Each row, then one of two labels for whether it has a hidden trait; a new part has new ones:
(in the rows, 100 means zero)
[132 105 103 156  82  79 121 124 124  84 105  69  89  93  68  76  80 113
 121  85 114 116  96 140] : [10]
[107 109 102 100  95 105 100  80  79 119 109  63 101 118  95 101 103  93
  83 114 116  65 100 151] : [8]
[113 108 103 117 107 101 108  67  96 112  96  84  83  88 113 106  88  91
  88 114 110 122 105 115] : [10]
[ 93  94 122 115 104  90 108 105  67 101 104 115  86 104  79  71 146 108
 154 102 114  88  95 154] : [10]
[150 102  95 121  94 110 110  84  97 115 107  40 112  87 100  51  58  87
  90  93 108 117  81 113] : [8]
[105 106 139  86 111 123  75  92  70  97 109  95  72  93 130 102  98  66
  75  96 102  93 110  98] : [10]
[ 83 100  99  99  76  90  90 112  96  80  88 100  91 114 107  89 108  97
 102  96 105 114  98 128] : [8]
[111 121 118 117 103  93  93 107  87  87 115  86  78  93  95  78  99  83
  72 104 138 134 115 146] : [10]
[ 96 101  85  96 109 103 100  90  88 100  96  98  99 103 120 122  94 129
 137 111  87 101 106 110] : [10]
[ 91 110  69 130  82  98  99 110 115  74 110  74 104 104  92 131  74 114
  50  94 110 121 102 132] : [8]
[112  92 123 112  89 104  97  95 150 114 102  76  99 123  92 130  72 128
  90 134  74  70  98 186] : [10]
[ 87 103  88 121  93  82 121  61 139  96  88  65 107  93 107  87  82 105
 140 113 103 111 100 118] : [8]
[117 103 143 107  93 110 101  67  91 123 103  74  96 101  83  81 108  52
  51 105 128  71  92 130] : [8]
[ 84 106  89  59 124 119  87  68  88 114 100 118  86 108 143 143 101 114
 105 127  71  87 111  74] : [8]
[110 103 111 124 109 121 102  70  62  98  94  81  86  79 103  76 103 115
  63 113 126 140  87 120] : [10]
[102  96 104  90  89  99 104  76  94 111  69  93 108 107 106 100 106  89
 103 101 104  93 100 103] : [10]
[115 102 106 109  99 113  99  67 120 115 109  57  63  85 120 126 116 108
 112  96 118 127 103  76] : [8]
[135 109 120 154  95  96 116  90 100 105 123  33  84  91  77  83  72 124
 123 106 114 102  92 173] : [10]
[132 105  73 130  85  89 119  87 108 108 109  72  91 102  94  94  82 115
 118  99 111  99  98 146] : [10]
[106 113  96 129  97  96 107 118 115  94 110  76  75 105  86  92  76 110
  91  94 104  94 106 105] : [10]
[111  91 108  69  88  97 101  72 113 126  83  84 109 119 117 144 106  91
 127 110  87  65 104 106] : [10]
[132 107 109 148  88  96 117  97  92 104 131  45  96  93  76  82  76 132
 127  99 124 108  91 162] : [10]
[147  93 105  86  88 111 120  63 103 112  83  65  81  85 124 118  88  97
  74  79  88 108  88 145] : [10]
[ 99 102 153 110  89 102 100  96 100 103  67  80  88 103  83  88  89  66
  71  99 114  86 102  84] : [10]
[109  94  95  99  86  91 112  91 104  95  75 108 110  97 110 111  99 109
 127  92  98 114  98 104] : [10]
[ 82 101  91  91  99  97  92  59  74 117  85 109 127 117 107 106 114  89
 131 130 114  82 103  95] : [8]
[103  95 108  73 100  91  94  36 154  81 105  71  81  95 122  90  88 109
 195 104  63  74  77  88] : [8]
[113  98 133 107 109 107 101  73  98 112 100  95  94  87  99  97  98  86
  98 107 102 103  96  93] : [10]
[114 104  97 110 107 125 105  54 118 111  93  20  97 101 119 137  85 120
  74 127 117 114  91 145] : [8]
[119 108 101 109 102 111 103  49  53 133 121  44 109 118 104 115  99 136
 133 139 115  67  95 200] : [8]
[ 98 112  79 120 112 105 115  68  65  93  98  80 103  82 102 104 114 111
  89 101 152 122 103 110] : [10]
[ 65  79  60  71  45  69 105 169  86  75  57 110 177 150  80  82 154 122
  97  66 128  84  98 173] : [10]
[ 77 104  94 111  97  91  93  89  80 103 104 108 120 115  87  91 111  98
 136 128 124  81 104  92] : [8]
[107 103 100 135  76  84 110  66  65 104 102 141  81 101  88 137 114 119
 105 113 112  89 109 192] : [10]
[ 92  94 126  66 120 121  85  54  70 120  65 114  98 103 136 138 124  90
 105 127  76  89 104  58] : [10]
[102 107 100 121 101  97 101  53  78 118 109  85 111 108  93  96 100 101
 140 135 123  81  99 125] : [8]
[ 99  86 117 110 111  84  99  95  97  90  86 129 111  92  98  94 115 101
 133 104  84 111  94 112] : [10]
[111 113 107 115 105 107 102  92  94 110 123  74  82  95  97  98  77 103
  79 105 107  95 101 123] : [8]
[122  94 110  98  97  99 105  61 111 108  76 106  88  85 107  97  99  61
  86  94 101 104  96  78] : [10]
[ 66 105  92 109 106  94  86  73  76 110 107 120 124 122  92  92 114  94
 150 143 122  77 109  79] : [8]
[ 81  91 107  39 106  97  78  71  77 106  63 124 100 106 152 117 132  63
 102  95  87 101  99  56] : [8]
[ 85 107  99 132  98  88  99 101  89 101 118  94 117 116  77  79 101 110
 139 126 125  86 103 129] : [8]
[110  97  98  86 100 104 104  86 102 100  91  97  98  96 112 107 100  98
  88  90  92  99  98 107] : [10]
[112 103  74  89  97 107 103  72 107 111 103 104  91  99 111 104 101  80
  81  99 103  94  98 103] : [8]
[ 71 107  92 120 105  89  90 104  87 100 112 111 122 121  80  84 111 104
 140 129 127  84 107  91] : [8]
[ 99 103 100 108 105 100 102  82  94 108 102  93 102 101  97 100  99  99
 114 114 110  95 100 130] : [10]
[107 114  43  72 107 113 107  45  62 100  71  82 138  83 147 112  74  62
  42  79 125 128  98  40] : [8]
[117 104 103 106  95 101 108  82 109 108 100  76  96  96 100 100  94 107
 103 101 108  97  96 131] : [10]
[149  92 100  62  79 111 119  36  91 125  57  66  95  94 139 131 104  86
  77  79  95  99  83 167] : [10]
[110 109  82 108 109  98 121  57  61 104  89  91 123  93  96 102  96 113
  87 109 133  90 102 151] : [10]
[118 105 103 104  95 106 108  36  92 127  94  83  78  98 124 156 105  97
 123 116 103  89 101 142] : [10]
[109  99 104 100 102 102  98  71  79 115 108  86 112 107  97  99 109  96
  95 114 106  83  94 153] : [8]
[140  82 101  66 118 117  94 114  65 138  99 116  99  97  97 126 110  97
  76  98  92  95  90  70] : [10]
[134 103 131 129  74  96 113  63  89 122  99  51 102 105  76  79  99  69
  74 104 137  76  86 176] : [8]
[ 86  89  98  67  94  99  98  87 117  89  51 145 102  91 124 111 113  59
  80  85  80 114 105  12] : [10]
[125  92  97  82  89 108 111  41  81 125  84  89 118  96 120 111 110  86
 112 101 113  98  89 126] : [10]
[100 102 108  92  85 105  89  85  85  95  90  90  83 109 117 101 104  90
  91 104 106 112 101 133] : [8]
[134 108 121 146 105 135  99  77  58 119 116 115  97 106  95 126 108 104
  79  92  74  80  96 101] : [10]
[125  97 109 103  66 135  93  97  72 107 104  87 100 125  91 112  96 110
  87  96 105  64  99 157] : [10]
[ 97 100  98  86 119  77 103  83 108 110  86  86  72  75 121  93  93  80
  93 117 130 135 104 101] : [10]
[111 103  68 107  81  93 115  91  90 102  90  66 109 109 105 120  85 136
 141  99 108 103 103 138] : [10]
[126 113  65  96  68  85 102  98 142 106 106  95 122 109 110 158  31  83
  68  96  78  77 116  92] : [8]
[ 96  97  89 133  83  77 119  60 140  93  96  34  85  88 115  76  69 106
 160 112 103  96  87 158] : [8]
[ 92  89  96  53 122 132  90  65  77 105  56 113 142 108 136  93  60  72
  41 129  52  92  79  80] : [10]
[108  88  77  88  90  96 109  80  82  98  77 101 130  98 126 123 105 139
 173  98  92 120  96 123] : [10]
[112 109  88 129  98  95 106 114 112  95 116  87  81  99  88  92  84 111
  99 104 103  96 104 117] : [10]
[ 93 104  97 104 113 104  96  85  94 106 100 107 100 100 105 102 101  97
 112 117  99  96 104  84] : [10]
[131 108  79  82 123  69 114  78 119 113  90  93  69  80  92 105  97 107
  94 126 149 152 101 121] : [10]
[123  96 116 105  99 103 106  67  98 112  97  90 103  83 103  93 100  84
 101 100 109 104  91 115] : [10]
[ 98  96 147 118 105  98  96 106  89 105  91 101  99 106  77  86 106  83
  87 109 105  86  98 126] : [8]
[108  95 110  73 110 104 101  47 101 106  92  91 111  97 119 108 109  82
 133 100  91  73  93  83] : [10]
[148 103  67  85  97  98 113 110  78 106  91  65 159  82 103   0  52  55
  68  62 115 117  80  29] : [8]
[ 97  80  85  69  60 118  90  73  88 110  62 102  95 121 137 128  97 109
 107 108  79  75  90 119] : [8]
[101 104 107 128 105  81 123  69  51 107 101 129  96  98  71  99 134 128
 132 120 140  74 110 193] : [10]
[ 99 100  96 106  93  95 103  93  86 107  97  95 117 111  96  96 105  92
 111 107 114  90  98 125] : [10]
[ 80 114  77  89 118 103 107  49  61  98  93 142  94  85 115 156 115 102
  75 110 115 101 120  74] : [10]
[121  95  96  91  91 101 110  64  88 115  81  81 106 100 108 113 106  95
 100  99 103  93  95 133] : [10]
[143 104 110 144  79  89 120  75  99 103 123  30 107 104  75  76  88 107
 143  96 125  71  86 200] : [10]
[150  97 110 109  92 106 119  96 125 102 103  63  71  77 105 108  80 107
  63  67  88 119  89 146] : [10]
[113 105 117  82  98  97  91  54 116  90 106  75  73  95 118  91  93  88
 138 108 106 103  94 124] : [8]
[130  84  81  99 101  94 122  96  95 132  93  83 119 101  91 107 105 120
 112 103  96  70  85 114] : [10]
[125 105 104 130 118  88 125  98  79 123 117  74 139  89  70  91 109  90
  89  94 136  94 104 124] : [10]
[ 92 103  98 107 100  97  97  85  80 108 100 102 112 111  95 100 107 100
 120 118 113  90 102 105] : [10]
[ 93 105  96 127  92  91 103  95  89 101 110  85 107 110  85  83  99 107
 118 111 121  89  99 138] : [10]
[111 112  66 120 114 117 115  88  97  88 103   3 124  95 111  92  81  95
  83  90 130 128  84 106] : [8]
[108 113 111 135  91  89 108  74 127  82 118  65  86 106  96  77  84 105
 136 102 104 109  96 151] : [8]
[116  93  85  88 101 101 103  62  94 111  92 109 111  97 116 103 112  85
 105 103 101  94  93 119] : [10]
[117 116 128  83  85 117  86  58  65  96  99  97  95 113 114 101 114  67
  82  97 128 103 110 160] : [10]
[106  98  82 100 101  93 106  88  68 125  80 109 110 102 108 132 115 103
  62 109 116 120 102 115] : [10]
[108  91 132 110 131 127 107  64  80 119  92  22  80  91 106  70 157 110
 149 121 142 116  84 153] : [10]
